Below are the code and all the weights of a small trained network. Each question names an input and a class and asks about switching units off, where a switched-off unit gives its printed mean instead of its output.

import numpy as np


def w(rows, s, z=0):
    codes = np.array(rows[::2]) - 128.0
    scale = np.full(codes.shape[1], s)
    scale[-1] = z or s
    return codes * scale


def f(y):
    return np.maximum(y, 0)


def log_softmax(a):
    a = a - a.max(-1, keepdims=True)
    return a - np.log(np.exp(a).sum(-1, keepdims=True))


def net(x, mask):
    res = np.array(x, float).reshape(1, 7) / 4 @ E
    y = f(res @ A[0][:, :-1].T + A[0][:, -1])
    res = res + np.where(mask, y, B[0][:, -1]) @ B[0][:, :-1]
    return log_softmax(res[-1] @ U[:, :-1].T + U[:, -1])


A, B = {}, {}
E = w([
[124,191,47,212],'x0',
[186,154,192,254],'x1',
[215,68,61,93],'x2',
[132,135,126,127],'x3',
[111,94,124,150],'x4',
[129,136,125,122],'x5',
[118,106,129,142],'x6',
],0.012)
A[0] = w([
[34,152,163,120,254],'N1',
[94,187,140,211,149],'N2',
[167,113,22,174,146],'N3',
[199,149,33,160,176],'N4',
[148,208,148,76,124],'N5',
[108,174,146,192,34],'N6',
[252,79,233,171,74],'N7',
[150,47,105,56,145],'N8',
],0.012,0.0044)
B[0] = w([
[59,254,109,172,234],'N1',
[249,79,110,189,248],'N2',
[59,174,178,131,219],'N3',
[95,168,200,110,228],'N4',
[172,147,152,151,167],'N5',
[218,21,106,124,204],'N6',
[54,212,177,122,253],'N7',
[186,118,110,40,231],'N8',
],0.0085,0.012)
U = w([
[108,194,122,125,233],'0',
[123,210,106,204,140],'1',
[255,86,66,146,2],'2',
],0.011,0.00085)

Each question gives the input, the list of numbers given to net, and the class t.
The units are the neurons (one row each of A and B). Each row of codes is followed by its name. A weight is (code - 128) times the scale printed after its matrix; where a second scale follows, it is the last column's (A, B and U).
mask holds one flag per neuron, in row order. A switched-off neuron (its flag False) gives its mean, the last column of its row in B, instead of its output. The means were averaged over made-up inputs and are rounded, as every weight is.
A unit's drop is (log p(t) with every unit on - log p(t) with that unit switched off) / (log p(t) with every unit on - log p(t) with every unit switched off).
The circuit of an input: a set's keep is (log p(t) with only the set's units on - log p(t) with every unit switched off) / (log p(t) with every unit on - log p(t) with every unit switched off). Starting from all 8 units, units are removed one at a time, each time the one whose removal leaves the highest keep (on an exact tie, the one counted first), for as long as the keep stays at least 0.8.
circuit, biggest first: the units of the circuit, biggest drop first
most important unit: the unit with the biggest drop
k most important neurons: the k neurons with the biggest drops, biggest first
drop when u is switched off: that unit's drop, to one decimal
input [0,-7,1,0,0,-5,1], class 2: 4 most important neurons -> N7, N8, N4, N3
input [-1,5,4,-6,6,-8,2], class 0: circuit, biggest first -> N2, N7
input [3,8,-3,0,2,-1,-3], class 2: circuit, biggest first -> N6
input [1,4,-3,4,-1,2,-7], class 2: circuit, biggest first -> N2, N6
input [8,-1,8,-4,-7,-3,1], class 0: circuit, biggest first -> N4, N2
input [-3,-5,1,-6,2,-1,-3], class 2: 2 most important neurons -> N7, N8
input [-3,8,4,-8,-3,-8,4], class 0: 4 most important neurons -> N7, N1, N2, N5
input [4,-6,6,5,0,4,0], class 0: 3 most important neurons -> N3, N2, N4
input [-7,-6,2,6,-4,8,-4], class 2: 2 most important neurons -> N8, N7
input [-8,4,5,0,8,7,1], class 0: 2 most important neurons -> N7, N2
input [-4,8,7,8,1,-7,8], class 0: 3 most important neurons -> N7, N2, N1
input [1,5,-7,1,1,1,7], class 2: drop when N6 is switched off -> 0.6
input [7,0,6,-8,3,-5,-2], class 0: drop when N4 is switched off -> 0.3
input [-8,7,4,-5,8,-8,-2], class 0: most important unit -> N7
input [3,7,-7,6,-3,-2,-7], class 2: drop when N2 is switched off -> 0.3
input [2,5,8,-2,4,-7,2], class 1: drop when N7 is switched off -> -0.1
